Below is a small trained network, with its code and all its weights. Each question gives an input and a class and asks what happens when units are switched off, that is, made to give their printed mean instead of their output.

import numpy as np


def w(rows, s, z=0):
    codes = np.array(rows[::2]) - 128.0
    scale = np.full(codes.shape[1], s)
    scale[-1] = z or s
    return codes * scale


def f(y):
    return np.maximum(y, 0)


def log_softmax(a):
    a = a - a.max(-1, keepdims=True)
    return a - np.log(np.exp(a).sum(-1, keepdims=True))


def net(x, mask):
    res = np.array(x, float).reshape(1, 4) / 4 @ E
    y = f(res @ A[0][:, :-1].T + A[0][:, -1])
    res = res + np.where(mask, y, B[0][:, -1]) @ B[0][:, :-1]
    return log_softmax(res[-1] @ U[:, :-1].T + U[:, -1])


A, B = {}, {}
E = w([
[71,84,131,168,88,177,81,49,121,107,115],'x0',
[108,123,137,229,103,145,75,108,148,103,115],'x1',
[98,246,98,62,110,136,105,142,115,109,94],'x2',
[109,84,131,134,181,120,105,98,59,127,190],'x3',
],0.013)
A[0] = w([
[153,112,125,73,76,134,180,152,184,131,82,47],'n1',
[122,169,124,5,109,132,142,122,130,120,105,34],'n2',
[162,69,125,135,152,121,138,135,116,117,125,5],'n3',
[111,107,117,167,89,137,117,114,160,122,104,175],'n4',
[71,122,125,149,125,142,66,50,85,117,138,92],'n5',
[109,162,126,161,108,111,156,119,108,144,144,13],'n6',
[126,197,123,63,123,125,117,145,136,124,117,154],'n7',
[127,160,131,229,64,144,126,128,187,126,83,153],'n8',
[122,192,125,33,114,132,128,123,123,132,113,176],'n9',
[148,42,128,185,113,126,163,141,157,138,122,249],'n10',
[120,182,135,190,134,131,97,117,101,117,127,45],'n11',
[169,144,128,59,173,108,158,177,126,139,155,145],'n12',
[126,225,119,142,101,128,117,136,150,123,109,180],'n13',
],0.018,0.0028)
B[0] = w([
[161,173,152,138,113,114,191,7,83,132,128,211],'n1',
[132,233,119,102,134,122,162,112,121,125,157,252],'n2',
[140,61,141,148,122,117,155,168,135,135,122,177],'n3',
[149,97,141,207,143,98,139,89,108,124,102,201],'n4',
[141,124,125,100,118,123,73,35,65,126,113,243],'n5',
[119,143,115,139,146,121,110,134,118,139,145,134],'n6',
[124,175,113,114,112,136,149,163,197,121,145,241],'n7',
[122,148,125,107,112,140,81,56,57,121,77,243],'n8',
[143,217,129,87,121,131,118,150,192,137,121,254],'n9',
[125,77,118,124,140,142,121,92,214,128,183,236],'n10',
[100,60,114,121,128,148,84,183,131,122,118,181],'n11',
[106,145,134,125,117,130,174,177,36,128,95,243],'n12',
[116,139,136,206,151,124,140,222,160,123,63,232],'n13',
],0.02,0.019)
U = w([
[144,74,179,95,169,117,226,198,79,171,200,151],'0',
[183,2,182,170,176,142,154,99,192,155,239,106],'1',
[140,180,86,21,142,160,54,84,128,99,170,4],'2',
[159,251,144,74,100,150,203,154,134,112,97,180],'3',
[106,186,118,149,143,181,128,247,201,86,85,77],'4',
[177,88,144,174,131,169,16,17,90,82,106,179],'5',
],0.0071,0.0045)

Each question gives the input, the list of numbers given to net, and the class t.
The units are the neurons (one row each of A and B). Each row of codes is followed by its name. A weight is (code - 128) times the scale printed after its matrix; where a second scale follows, it is the last column's (A, B and U).
mask holds one flag per neuron, in row order. A switched-off neuron (its flag False) gives its mean, the last column of its row in B, instead of its output. The means were averaged over made-up inputs and are rounded, as every weight is.
A unit's drop is (log p(t) with every unit on - log p(t) with that unit switched off) / (log p(t) with every unit on - log p(t) with every unit switched off).
The circuit of an input: a set's keep is (log p(t) with only the set's units on - log p(t) with every unit switched off) / (log p(t) with every unit on - log p(t) with every unit switched off). Starting from the 12 units with the biggest drops (on a tie, the unit counted first), units are removed one at a time, each time the one whose removal leaves the highest keep (on an exact tie, the one counted first), for as long as the keep stays at least 0.8.
units of the circuit, in order: the units of the circuit, biggest drop first
unit that matters most: the unit with the biggest drop
top k neurons: the k neurons with the biggest drops, biggest first
drop when u is switched off: that unit's drop, to one decimal
input [-7,6,-6,-2], class 1: units of the circuit, in order : [n10]
input [3,-8,-1,8], class 0: top 2 neurons : [n8; n9]
input [-1,-5,-6,-5], class 1: units of the circuit, in order : [n10; n9]
input [0,3,5,5], class 2: top 2 neurons : [n4; n5]
input [-2,-3,-5,3], class 1: top 2 neurons : [n10; n2]
input [-6,4,1,0], class 4: top 2 neurons : [n1; n2]
input [-3,8,8,-7], class 4: top 2 neurons : [n13; n11]
input [-2,2,-1,-7], class 5: top 4 neurons : [n8; n2; n9; n12]
input [-7,4,6,3], class 4: top 2 neurons : [n13; n1]
input [-6,-8,-6,-1], class 0: top 3 neurons : [n3; n8; n9]
input [3,4,8,-3], class 4: top 3 neurons : [n13; n11; n1]
input [-5,-2,-7,-1], class 1: top 2 neurons : [n10; n2]
input [6,-3,-6,0], class 1: drop when n10 is switched off : 0.2
input [1,7,-5,-8], class 5: unit that matters most : n8
input [1,-7,-7,8], class 1: drop when n10 is switched off : 0.2
input [7,-5,7,6], class 2: drop when n13 is switched off : 0.1
